Below are the code and all the weights of a small trained network. Each question names an input and a target symbol and asks about switching units off, where a switched-off unit gives its printed mean instead of its output.

import numpy as np


def w(rows, s, z=0):
    codes = np.array(rows[::2]) - 128.0
    scale = np.full(codes.shape[1], s)
    scale[-1] = z or s
    return codes * scale


def f(y):
    return np.maximum(y, 0)


def softmax(a):
    e = np.exp(a - a.max(-1, keepdims=True))
    return e / e.sum(-1, keepdims=True)


def log_softmax(a):
    a = a - a.max(-1, keepdims=True)
    return a - np.log(np.exp(a).sum(-1, keepdims=True))


def net(x, mask):
    ids = ['ΓΔΘΠΦβεζηλμξστψ'.index(c) for c in x.split()]
    T = len(ids)
    res = E[ids] + P[:T]
    r = res
    for j in range(2):
        rows = slice(2 * j, 2 * j + 2)
        q, k, v = (r @ M[0][rows].T for M in (Q, K, V))
        z = softmax(np.where(np.tri(T) > 0, q @ k.T / 2**0.5, -1e9)) @ v
        o = O[0][rows]
        res = res + np.where(mask[j], z, o[:, -1]) @ o[:, :-1]
    y = f(res @ A[0][:, :-1].T + A[0][:, -1])
    res = res + np.where(mask[2:18], y, B[0][:, -1]) @ B[0][:, :-1]
    return log_softmax(res[-1] @ U[:, :-1].T + U[:, -1])


Q, K, V, O, A, B = {}, {}, {}, {}, {}, {}
E = w([
[175,93,124,60],'Γ',
[129,137,115,145],'Δ',
[137,116,118,128],'Θ',
[102,104,59,107],'Π',
[152,152,143,126],'Φ',
[67,106,93,83],'β',
[151,165,149,135],'ε',
[146,196,236,139],'ζ',
[243,167,108,139],'η',
[238,142,129,189],'λ',
[90,160,154,146],'μ',
[66,226,25,185],'ξ',
[160,180,154,25],'σ',
[209,67,41,69],'τ',
[168,9,173,184],'ψ',
],0.015)
P = w([
[136,125,104,201],'0',
[139,130,119,127],'1',
[175,130,117,112],'2',
[202,133,128,85],'3',
[234,124,152,59],'4',
[252,120,117,78],'5',
[225,124,69,106],'6',
],0.0037)
Q[0] = w([
[98,91,236,160],'head 1',
[255,211,116,112],'head 1',
[118,23,79,108],'head 2',
[194,127,139,174],'head 2',
],0.009)
K[0] = w([
[78,90,62,254],'head 1',
[200,29,215,73],'head 1',
[170,63,167,162],'head 2',
[100,186,124,125],'head 2',
],0.008)
V[0] = w([
[162,160,164,236],'head 1',
[109,10,68,177],'head 1',
[52,166,160,178],'head 2',
[100,248,87,76],'head 2',
],0.012)
O[0] = w([
[176,166,143,216,110],'head 1',
[172,19,2,170,60],'head 1',
[74,166,91,248,2],'head 2',
[31,207,84,64,156],'head 2',
],0.0086,0.0069)
A[0] = w([
[167,206,227,196,146],'neuron 1',
[183,65,150,216,122],'neuron 2',
[204,139,128,186,125],'neuron 3',
[124,226,21,147,61],'neuron 4',
[187,157,144,141,124],'neuron 5',
[41,115,101,99,109],'neuron 6',
[167,69,159,174,150],'neuron 7',
[184,186,135,58,205],'neuron 8',
[189,60,142,241,97],'neuron 9',
[41,214,201,104,254],'neuron 10',
[84,169,194,171,153],'neuron 11',
[254,145,128,117,175],'neuron 12',
[190,59,150,161,232],'neuron 13',
[122,58,219,124,171],'neuron 14',
[160,40,197,85,135],'neuron 15',
[190,79,146,181,127],'neuron 16',
],0.0073,0.0032)
B[0] = w([
[157,1,193,170,183],'neuron 1',
[112,190,143,125,160],'neuron 2',
[141,141,172,60,164],'neuron 3',
[119,192,42,147,139],'neuron 4',
[114,88,170,99,165],'neuron 5',
[80,75,221,139,145],'neuron 6',
[130,182,126,132,156],'neuron 7',
[77,90,164,98,254],'neuron 8',
[4,217,118,137,162],'neuron 9',
[123,143,115,189,222],'neuron 10',
[95,69,54,222,148],'neuron 11',
[121,144,163,91,227],'neuron 12',
[205,147,98,113,183],'neuron 13',
[159,243,31,135,157],'neuron 14',
[109,182,74,118,193],'neuron 15',
[149,189,156,127,164],'neuron 16',
],0.0058,0.013)
U = w([
[138,115,89,29,157],'Γ',
[162,201,58,140,181],'Δ',
[78,2,141,118,56],'Θ',
[67,188,220,91,37],'Π',
[231,100,196,119,33],'Φ',
[115,90,173,161,195],'β',
[92,176,65,143,125],'ε',
[122,101,139,170,253],'ζ',
[152,110,110,129,211],'η',
[138,107,96,185,123],'λ',
[143,80,154,168,85],'μ',
[93,91,225,60,207],'ξ',
[70,28,47,113,141],'σ',
[167,23,26,114,53],'τ',
[169,209,74,111,90],'ψ',
],0.0081,0.005)

Each question gives the input, a string of symbols that net reads in full, and the target symbol t.
The units are the heads (2 rows each of Q, K, V and O) and the neurons (one row each of A and B). Each row of codes is followed by its name. A weight is (code - 128) times the scale printed after its matrix; where a second scale follows, it is the last column's (O, A, B and U).
mask holds one flag per unit, heads first, then neurons. A switched-off unit (its flag False) gives its mean, the last column of its rows in O or B, instead of its output. The means were averaged over made-up inputs and are rounded, as every weight is.
A unit's drop is (log p(t) with every unit on - log p(t) with that unit switched off) / (log p(t) with every unit on - log p(t) with every unit switched off).
The circuit of an input: a set's keep is (log p(t) with only the set's units on - log p(t) with every unit switched off) / (log p(t) with every unit on - log p(t) with every unit switched off). Starting from the 12 units with the biggest drops (on a tie, the unit counted first), units are removed one at a time, each time the one whose removal leaves the highest keep (on an exact tie, the one counted first), for as long as the keep stays at least 0.8.
units of the circuit, in order: the units of the circuit, biggest drop first
unit that matters most: the unit with the biggest drop
top k neurons: the k neurons with the biggest drops, biggest first
heads that matter: for each layer, one digit per head in row order, 1 if its drop is at least 0.15 and else 0, layers parted by /
drop when u is switched off: that unit's drop, to one decimal
input ε σ μ η, target ξ: units of the circuit, in order => [head 1; neuron 1]
input η λ Δ η, target Φ: units of the circuit, in order => [head 1; neuron 1; neuron 9]
input η ψ Π, target ψ: unit that matters most => head 2
input τ Φ μ ψ Π λ, target ψ: heads that matter => 10
input η η η, target Φ: units of the circuit, in order => [head 1; neuron 1]
input μ ψ η η, target Δ: units of the circuit, in order => [head 1; neuron 9; neuron 1]
input ε ψ τ, target ψ: heads that matter => 01
input Π σ Π ε σ Π, target Π: heads that matter => 10
input ψ ψ β, target Δ: heads that matter => 01
input μ Π ε τ, target τ: heads that matter => 10
input Π Θ Π, target σ: drop when neuron 8 is switched off => -0.1
input τ σ Π σ λ, target ξ: drop when neuron 8 is switched off => 0.1
input η ζ ψ η, target Δ: drop when neuron 13 is switched off => 0.1
input ξ Π η Π ψ, target Δ: top neuron => [neuron 14]
